Below are the code and all the weights of a small trained network. Each question names an input and a class and asks about switching units off, where a switched-off unit gives its printed mean instead of its output.

import numpy as np


def w(rows, s, z=0):
    codes = np.array(rows[::2]) - 128.0
    scale = np.full(codes.shape[1], s)
    scale[-1] = z or s
    return codes * scale


def norm(h):
    return h / np.sqrt((h * h).mean(-1, keepdims=True) + 1e-5)


def f(y):
    return np.maximum(y, 0)


def log_softmax(a):
    a = a - a.max(-1, keepdims=True)
    return a - np.log(np.exp(a).sum(-1, keepdims=True))


def net(x, mask):
    res = np.array(x, float).reshape(1, 3) / 4 @ E
    u = 0
    for l in range(3):
        y = f(norm(res) @ A[l][:, :-1].T + A[l][:, -1])
        res = res + np.where(mask[u : u + 12], y, B[l][:, -1]) @ B[l][:, :-1]
        u += 12
    return log_softmax(norm(res)[-1] @ U[:, :-1].T + U[:, -1])


A, B = {}, {}
E = w([
[150,9,159],'x0',
[67,145,217],'x1',
[250,119,143],'x2',
],0.0019)
A[0] = w([
[154,108,135,60],'0.n0',
[147,149,115,64],'0.n1',
[184,110,135,9],'0.n2',
[150,162,108,21],'0.n3',
[203,76,112,11],'0.n4',
[122,189,169,111],'0.n5',
[178,183,79,18],'0.n6',
[190,89,111,16],'0.n7',
[116,242,191,120],'0.n8',
[154,122,112,74],'0.n9',
[153,108,133,57],'0.n10',
[86,244,2,172],'0.n11',
],0.0052,0.0014)
B[0] = w([
[143,116,137,142],'0.n0',
[159,148,134,137],'0.n1',
[144,105,144,151],'0.n2',
[174,156,127,139],'0.n3',
[150,84,123,179],'0.n4',
[115,127,179,169],'0.n5',
[229,178,144,164],'0.n6',
[146,93,125,166],'0.n7',
[114,133,223,208],'0.n8',
[125,112,136,141],'0.n9',
[143,115,127,141],'0.n10',
[98,139,2,253],'0.n11',
],0.013,0.0031)
A[1] = w([
[211,130,133,167],'1.n0',
[145,178,133,68],'1.n1',
[80,94,165,147],'1.n2',
[173,168,227,124],'1.n3',
[99,159,50,86],'1.n4',
[131,216,182,134],'1.n5',
[171,254,133,3],'1.n6',
[80,205,101,148],'1.n7',
[87,129,16,98],'1.n8',
[75,109,93,147],'1.n9',
[252,88,144,104],'1.n10',
[209,83,140,69],'1.n11',
],0.0058,0.0031)
B[1] = w([
[82,116,167,224],'1.n0',
[95,129,102,135],'1.n1',
[163,147,192,230],'1.n2',
[177,154,50,204],'1.n3',
[198,134,89,197],'1.n4',
[103,176,112,191],'1.n5',
[5,134,54,152],'1.n6',
[79,136,120,217],'1.n7',
[215,128,74,228],'1.n8',
[160,128,162,206],'1.n9',
[69,66,142,253],'1.n10',
[87,68,123,205],'1.n11',
],0.016,0.0025)
A[2] = w([
[107,135,30,79],'2.n0',
[91,77,116,179],'2.n1',
[83,29,136,40],'2.n2',
[161,149,168,107],'2.n3',
[118,105,211,107],'2.n4',
[84,128,113,7],'2.n5',
[73,83,109,124],'2.n6',
[2,166,109,69],'2.n7',
[95,131,149,58],'2.n8',
[106,169,102,75],'2.n9',
[156,32,201,173],'2.n10',
[121,123,48,85],'2.n11',
],0.0078,0.0016)
B[2] = w([
[166,162,28,186],'2.n0',
[83,168,101,180],'2.n1',
[38,111,74,208],'2.n2',
[168,156,169,162],'2.n3',
[180,144,70,200],'2.n4',
[125,177,139,132],'2.n5',
[92,183,114,174],'2.n6',
[56,134,239,165],'2.n7',
[145,131,156,136],'2.n8',
[125,78,155,155],'2.n9',
[132,5,157,255],'2.n10',
[172,149,58,174],'2.n11',
],0.017,0.0051)
U = w([
[205,179,1,194],'0',
[62,190,247,128],'1',
[128,137,144,3],'2',
[23,18,108,202],'3',
[226,41,212,136],'4',
[128,136,144,6],'5',
[214,234,204,144],'6',
[18,221,101,101],'7',
],0.0099,0.007)

Each question gives the input, the list of numbers given to net, and the class t.
The units are the neurons (one row each of A and B). Each row of codes is followed by its name. A weight is (code - 128) times the scale printed after its matrix; where a second scale follows, it is the last column's (A, B and U).
mask holds one flag per neuron, layer by layer. A switched-off neuron (its flag False) gives its mean, the last column of its row in B, instead of its output. The means were averaged over made-up inputs and are rounded, as every weight is.
A unit's drop is (log p(t) with every unit on - log p(t) with that unit switched off) / (log p(t) with every unit on - log p(t) with every unit switched off).
The circuit of an input: a set's keep is (log p(t) with only the set's units on - log p(t) with every unit switched off) / (log p(t) with every unit on - log p(t) with every unit switched off). Starting from the 12 units with the biggest drops (on a tie, the unit counted first), units are removed one at a time, each time the one whose removal leaves the highest keep (on an exact tie, the one counted first), for as long as the keep stays at least 0.8.
units of the circuit, in order: the units of the circuit, biggest drop first
most important unit: the unit with the biggest drop
top k neurons: the k neurons with the biggest drops, biggest first
k most important neurons of layer l: the k neurons of layer l with the biggest drops, biggest first
drop when u is switched off: that unit's drop, to one decimal
input [-5,-1,3], class 7: units of the circuit, in order	(1.n6 2.n10)
input [-3,5,6], class 6: most important unit	0.n8
input [-7,3,-8], class 0: top 2 neurons	(0.n11 1.n8)
input [2,1,-6], class 4: units of the circuit, in order	(0.n11 1.n2 2.n2 1.n6)
input [5,-8,-6], class 0: top 2 neurons	(0.n8 2.n10)
input [7,6,-6], class 4: top 2 neurons	(0.n11 1.n2)
input [5,-1,-4], class 4: top 2 neurons	(0.n11 0.n6)
input [-4,3,-6], class 0: top 3 neurons	(0.n11 1.n8 1.n4)
input [7,5,-3], class 4: top 3 neurons	(0.n11 1.n2 1.n10)
input [5,5,0], class 4: top 4 neurons	(0.n6 0.n11 0.n8 0.n4)
input [7,0,-4], class 4: top 2 neurons	(0.n11 0.n6)
input [-8,4,0], class 7: top 2 neurons	(0.n8 0.n11)
input [1,4,-1], class 6: top 2 neurons	(2.n10 0.n11)
input [8,6,0], class 4: most important unit	0.n6
input [4,1,-2], class 4: top 2 neurons	(0.n6 0.n11)
input [-8,7,-6], class 1: top 2 neurons	(0.n8 2.n7)
input [-8,8,7], class 6: 2 most important neurons of layer 0	(0.n8 0.n5)
input [-7,6,-6], class 1: 2 most important neurons of layer 0	(0.n8 0.n5)
input [-4,6,-8], class 1: drop when 0.n8 is switched off	1.3
input [-4,0,4], class 7: drop when 2.n10 is switched off	0.1
input [-2,1,2], class 7: drop when 1.n3 is switched off	0.3
input [0,5,4], class 6: most important unit	2.n10
